Here is a tiny trained network, its code and every weight. The questions are about switching its units off for an input and a class, where a switched-off unit gives its printed mean instead of its output.

import numpy as np


def w(rows, s, z=0):
    codes = np.array(rows[::2]) - 128.0
    scale = np.full(codes.shape[1], s)
    scale[-1] = z or s
    return codes * scale


def f(y):
    return y / 2 * (1 + np.tanh(0.7978845608 * (y + 0.044715 * y**3)))


def log_softmax(a):
    a = a - a.max(-1, keepdims=True)
    return a - np.log(np.exp(a).sum(-1, keepdims=True))


def net(x, mask):
    res = np.array(x, float).reshape(1, 8) / 4 @ E
    y = f(res @ A[0][:, :-1].T + A[0][:, -1])
    res = res + np.where(mask, y, B[0][:, -1]) @ B[0][:, :-1]
    return log_softmax(res[-1] @ U[:, :-1].T + U[:, -1])


A, B = {}, {}
E = w([
[147,102,27,189],'x0',
[211,184,94,10],'x1',
[94,38,93,55],'x2',
[210,164,165,151],'x3',
[81,182,193,97],'x4',
[162,53,160,156],'x5',
[119,137,51,194],'x6',
[155,143,76,3],'x7',
],0.006)
A[0] = w([
[113,246,127,109,222],'n1',
[145,155,104,96,173],'n2',
[172,158,86,174,145],'n3',
[148,133,96,119,170],'n4',
[157,128,119,180,193],'n5',
[161,139,84,79,155],'n6',
[60,108,87,146,207],'n7',
[63,116,84,145,205],'n8',
[108,161,116,117,196],'n9',
[61,109,112,146,169],'n10',
[146,72,193,129,155],'n11',
[61,187,144,137,253],'n12',
[138,117,115,81,113],'n13',
[156,157,87,86,173],'n14',
],0.014,0.0058)
B[0] = w([
[178,115,204,76,254],'n1',
[200,67,118,59,192],'n2',
[255,168,65,172,188],'n3',
[180,98,107,149,170],'n4',
[173,161,144,195,197],'n5',
[176,62,21,60,213],'n6',
[103,9,134,184,227],'n7',
[116,6,119,182,222],'n8',
[167,85,153,111,179],'n9',
[68,43,134,136,198],'n10',
[36,191,92,117,185],'n11',
[110,75,248,130,242],'n12',
[186,122,15,102,169],'n13',
[177,71,101,57,216],'n14',
],0.0075)
U = w([
[45,193,121,106,127],'0',
[158,191,118,245,136],'1',
[9,202,140,133,166],'2',
[118,56,19,140,92],'3',
[184,142,53,46,140],'4',
[23,12,182,159,162],'5',
[106,159,254,89,124],'6',
[34,212,32,120,3],'7',
],0.0065,0.0077)

Each question gives the input, the list of numbers given to net, and the class t.
The units are the neurons (one row each of A and B). Each row of codes is followed by its name. A weight is (code - 128) times the scale printed after its matrix; where a second scale follows, it is the last column's (A, B and U).
mask holds one flag per neuron, in row order. A switched-off neuron (its flag False) gives its mean, the last column of its row in B, instead of its output. The means were averaged over made-up inputs and are rounded, as every weight is.
A unit's drop is (log p(t) with every unit on - log p(t) with that unit switched off) / (log p(t) with every unit on - log p(t) with every unit switched off).
The circuit of an input: a set's keep is (log p(t) with only the set's units on - log p(t) with every unit switched off) / (log p(t) with every unit on - log p(t) with every unit switched off). Starting from the 12 units with the biggest drops (on a tie, the unit counted first), units are removed one at a time, each time the one whose removal leaves the highest keep (on an exact tie, the one counted first), for as long as the keep stays at least 0.8.
units of the circuit, in order: the units of the circuit, biggest drop first
most important unit: the unit with the biggest drop
top k neurons: the k neurons with the biggest drops, biggest first
drop when u is switched off: that unit's drop, to one decimal
input [8,-1,-7,1,3,-3,-5,-6], class 1: units of the circuit, in order	n3; n5
input [-1,7,-8,-8,7,5,0,1], class 6: top 2 neurons	n1; n12
input [0,-4,-2,2,-6,8,3,-6], class 1: most important unit	n5
input [6,-5,3,-4,-5,-8,8,-1], class 5: units of the circuit, in order	n7; n10
input [-7,6,6,6,3,-3,-8,-2], class 4: units of the circuit, in order	n13; n6
input [-5,0,-8,-5,-8,8,-7,2], class 1: units of the circuit, in order	n12; n10; n14
input [2,-6,-4,4,-7,0,4,-7], class 1: top 2 neurons	n3; n5
input [-3,-1,-8,-5,5,5,1,8], class 6: drop when n8 is switched off	0.1
input [-5,-3,-3,0,-6,5,-6,-3], class 1: drop when n10 is switched off	0.2
input [-6,2,-7,-6,-1,4,-1,-6], class 6: drop when n11 is switched off	-0.1
